[[-0.81  0.64 -0.72  0.58 -1.79  0.35  0.42 -3.18 -5.18 -4.63  0.61 -0.03
  -2.05]
 [ 0.37  0.53  1.09 -1.26  0.76  0.49 -1.64 -0.76 -5.55 -4.65  2.05  0.36
  -2.00]]
->
[[-2.05 -2.00]
 [-0.03  0.36]
 [ 0.61  2.05]
 [-4.63 -4.65]
 [-5.18 -5.55]
 [-3.18 -0.76]
 [ 0.42 -1.64]
 [ 0.35  0.49]
 [-1.79  0.76]
 [ 0.58 -1.26]
 [-0.72  1.09]
 [ 0.64  0.53]
 [-0.81  0.37]]

[[-1.32 -2.89  1.66  1.60 -2.19 -0.77 -2.47  0.91 -1.97 -0.30 -0.61]
 [ 1.63  2.13  0.17  2.69  1.12  4.55  1.41  1.39 -1.51 -1.00 -1.16]
 [ 0.63 -3.51 -0.79 -4.57 -2.66  0.71  1.73  3.39  0.99  0.46 -3.89]
 [-1.87  3.67  1.43 -1.24  2.10 -4.52  2.26 -2.92  0.96 -2.52 -0.82]
 [ 0.32  2.96 -4.88 -3.02 -0.90 -1.68 -1.72 -4.69 -0.71 -5.54  2.02]
 [-0.42  0.03  0.12  2.29  2.36  4.82  0.65  2.64  3.59 -1.08  2.60]
 [ 0.89 -2.56 -0.89 -4.15 -2.01  0.47  1.79  2.84  0.82  0.35 -3.41]
 [-1.05 -3.59  0.40 -1.64 -2.35  0.64 -0.45  2.23  0.54  0.65 -1.72]]
->
[[-0.61 -1.16 -3.89 -0.82  2.02  2.60 -3.41 -1.72]
 [-0.30 -1.00  0.46 -2.52 -5.54 -1.08  0.35  0.65]
 [-1.97 -1.51  0.99  0.96 -0.71  3.59  0.82  0.54]
 [ 0.91  1.39  3.39 -2.92 -4.69  2.64  2.84  2.23]
 [-2.47  1.41  1.73  2.26 -1.72  0.65  1.79 -0.45]
 [-0.77  4.55  0.71 -4.52 -1.68  4.82  0.47  0.64]
 [-2.19  1.12 -2.66  2.10 -0.90  2.36 -2.01 -2.35]
 [ 1.60  2.69 -4.57 -1.24 -3.02  2.29 -4.15 -1.64]
 [ 1.66  0.17 -0.79  1.43 -4.88  0.12 -0.89  0.40]
 [-2.89  2.13 -3.51  3.67  2.96  0.03 -2.56 -3.59]
 [-1.32  1.63  0.63 -1.87  0.32 -0.42  0.89 -1.05]]

[[ 3.22  4.22  1.80 -3.92  0.96  0.03]
 [ 0.09  0.00  0.25  0.03 -0.10 -0.32]
 [ 1.70 -4.96 -3.63 -0.42  0.12 -4.98]
 [ 0.83 -0.47 -0.46 -0.66  0.08 -1.50]
 [-0.49 -5.24 -2.86  1.77 -0.49 -3.69]
 [ 2.40  4.16  2.69 -3.02  0.41 -0.70]
 [ 2.65  0.10  1.28 -1.97 -0.36 -5.68]
 [ 1.66  1.08  1.94 -1.46 -0.30 -3.80]
 [-0.61 -4.41 -0.16  2.17 -1.58 -6.84]
 [-2.18 -4.12 -0.24  3.45 -1.52 -3.92]
 [ 4.34  3.77  1.25 -4.76  1.12 -1.50]]
->
[[ 0.03 -0.32 -4.98 -1.50 -3.69 -0.70 -5.68 -3.80 -6.84 -3.92 -1.50]
 [ 0.96 -0.10  0.12  0.08 -0.49  0.41 -0.36 -0.30 -1.58 -1.52  1.12]
 [-3.92  0.03 -0.42 -0.66  1.77 -3.02 -1.97 -1.46  2.17  3.45 -4.76]
 [ 1.80  0.25 -3.63 -0.46 -2.86  2.69  1.28  1.94 -0.16 -0.24  1.25]
 [ 4.22  0.00 -4.96 -0.47 -5.24  4.16  0.10  1.08 -4.41 -4.12  3.77]
 [ 3.22  0.09  1.70  0.83 -0.49  2.40  2.65  1.66 -0.61 -2.18  4.34]]

[[-0.53  1.58  2.09 -4.98 -5.59  2.74  0.38  2.01]
 [-2.96  2.49 -0.88  0.15  6.61  0.45  2.49 -1.90]
 [ 0.05  0.44  2.43 -2.62 -2.27 -0.86  3.00  0.47]
 [-3.91 -5.11 -1.12 -0.33  1.08  0.08  2.15 -4.33]
 [ 1.19  3.56 -2.89 -1.20 -1.08  0.04 -0.60 -0.63]
 [ 0.20  0.25  5.74 -1.99 -1.56 -3.01  6.04  3.68]]
->
[[ 2.01 -1.90  0.47 -4.33 -0.63  3.68]
 [ 0.38  2.49  3.00  2.15 -0.60  6.04]
 [ 2.74  0.45 -0.86  0.08  0.04 -3.01]
 [-5.59  6.61 -2.27  1.08 -1.08 -1.56]
 [-4.98  0.15 -2.62 -0.33 -1.20 -1.99]
 [ 2.09 -0.88  2.43 -1.12 -2.89  5.74]
 [ 1.58  2.49  0.44 -5.11  3.56  0.25]
 [-0.53 -2.96  0.05 -3.91  1.19  0.20]]

[[ 2.51 -0.70  4.91]
 [ 2.25  0.43  1.52]
 [ 0.12 -0.13  0.17]
 [ 0.02 -0.01  1.35]
 [-0.75 -2.73  4.11]
 [-0.04 -4.11  2.11]
 [-3.04  4.32 -4.36]
 [-3.19 -5.34  5.86]
 [-1.19 -3.05  1.17]
 [ 3.65 -0.46  0.50]
 [ 0.64 -1.28  1.52]
 [ 0.97  0.51 -3.19]]
->
[[ 4.91  1.52  0.17  1.35  4.11  2.11 -4.36  5.86  1.17  0.50  1.52 -3.19]
 [-0.70  0.43 -0.13 -0.01 -2.73 -4.11  4.32 -5.34 -3.05 -0.46 -1.28  0.51]
 [ 2.51  2.25  0.12  0.02 -0.75 -0.04 -3.04 -3.19 -1.19  3.65  0.64  0.97]]

[[-0.08 -1.59 -0.69 -0.21 -0.42]
 [ 0.70  2.45 -2.65 -0.21  2.17]
 [ 0.43 -0.45  1.57 -1.03  1.23]
 [ 1.49  2.34 -2.77  1.24  2.58]
 [-0.30  0.82 -2.16 -2.00  0.42]
 [ 1.83  2.33 -1.20  0.84  2.78]
 [ 1.06  2.39  1.94  0.07  0.76]
 [-0.40 -3.17 -0.58 -1.62 -1.25]
 [ 0.75 -0.50  0.69  1.38  0.10]
 [-0.78  1.79 -0.99  0.61  1.03]
 [-2.43 -5.59  0.93  0.40 -2.70]]
->
[[-0.42  2.17  1.23  2.58  0.42  2.78  0.76 -1.25  0.10  1.03 -2.70]
 [-0.21 -0.21 -1.03  1.24 -2.00  0.84  0.07 -1.62  1.38  0.61  0.40]
 [-0.69 -2.65  1.57 -2.77 -2.16 -1.20  1.94 -0.58  0.69 -0.99  0.93]
 [-1.59  2.45 -0.45  2.34  0.82  2.33  2.39 -3.17 -0.50  1.79 -5.59]
 [-0.08  0.70  0.43  1.49 -0.30  1.83  1.06 -0.40  0.75 -0.78 -2.43]]

[[ 2.68 -0.79  0.87 -1.21 -5.24  0.64 -1.45  0.74  0.47]
 [ 6.06  0.24 -2.73  5.16 -1.99 -0.90 -1.45 -0.97 -1.80]
 [-4.08 -0.79 -0.93  1.98  1.27  3.74  0.08 -0.97 -2.93]
 [ 0.99  2.30 -1.83 -5.98  1.27  0.64 -4.52  1.60  1.61]
 [ 6.06 -3.89  0.87  0.39 -3.62 -0.90 -4.52 -1.82  2.74]
 [-0.70  1.27 -1.83  0.39 -1.99  6.84 -1.45  0.74 -4.07]
 [-2.39  2.30  3.57  0.39 -5.24 -0.90  6.22  2.46 -1.80]
 [ 0.99  0.24  0.87 -4.39 -5.24  2.19 -2.99  1.60  0.47]
 [ 0.99 -0.79 -0.03  3.57  2.90 -4.00  1.61 -1.82  1.61]]
->
[[ 0.47 -1.80 -2.93  1.61  2.74 -4.07 -1.80  0.47  1.61]
 [ 0.74 -0.97 -0.97  1.60 -1.82  0.74  2.46  1.60 -1.82]
 [-1.45 -1.45  0.08 -4.52 -4.52 -1.45  6.22 -2.99  1.61]
 [ 0.64 -0.90  3.74  0.64 -0.90  6.84 -0.90  2.19 -4.00]
 [-5.24 -1.99  1.27  1.27 -3.62 -1.99 -5.24 -5.24  2.90]
 [-1.21  5.16  1.98 -5.98  0.39  0.39  0.39 -4.39  3.57]
 [ 0.87 -2.73 -0.93 -1.83  0.87 -1.83  3.57  0.87 -0.03]
 [-0.79  0.24 -0.79  2.30 -3.89  1.27  2.30  0.24 -0.79]
 [ 2.68  6.06 -4.08  0.99  6.06 -0.70 -2.39  0.99  0.99]]
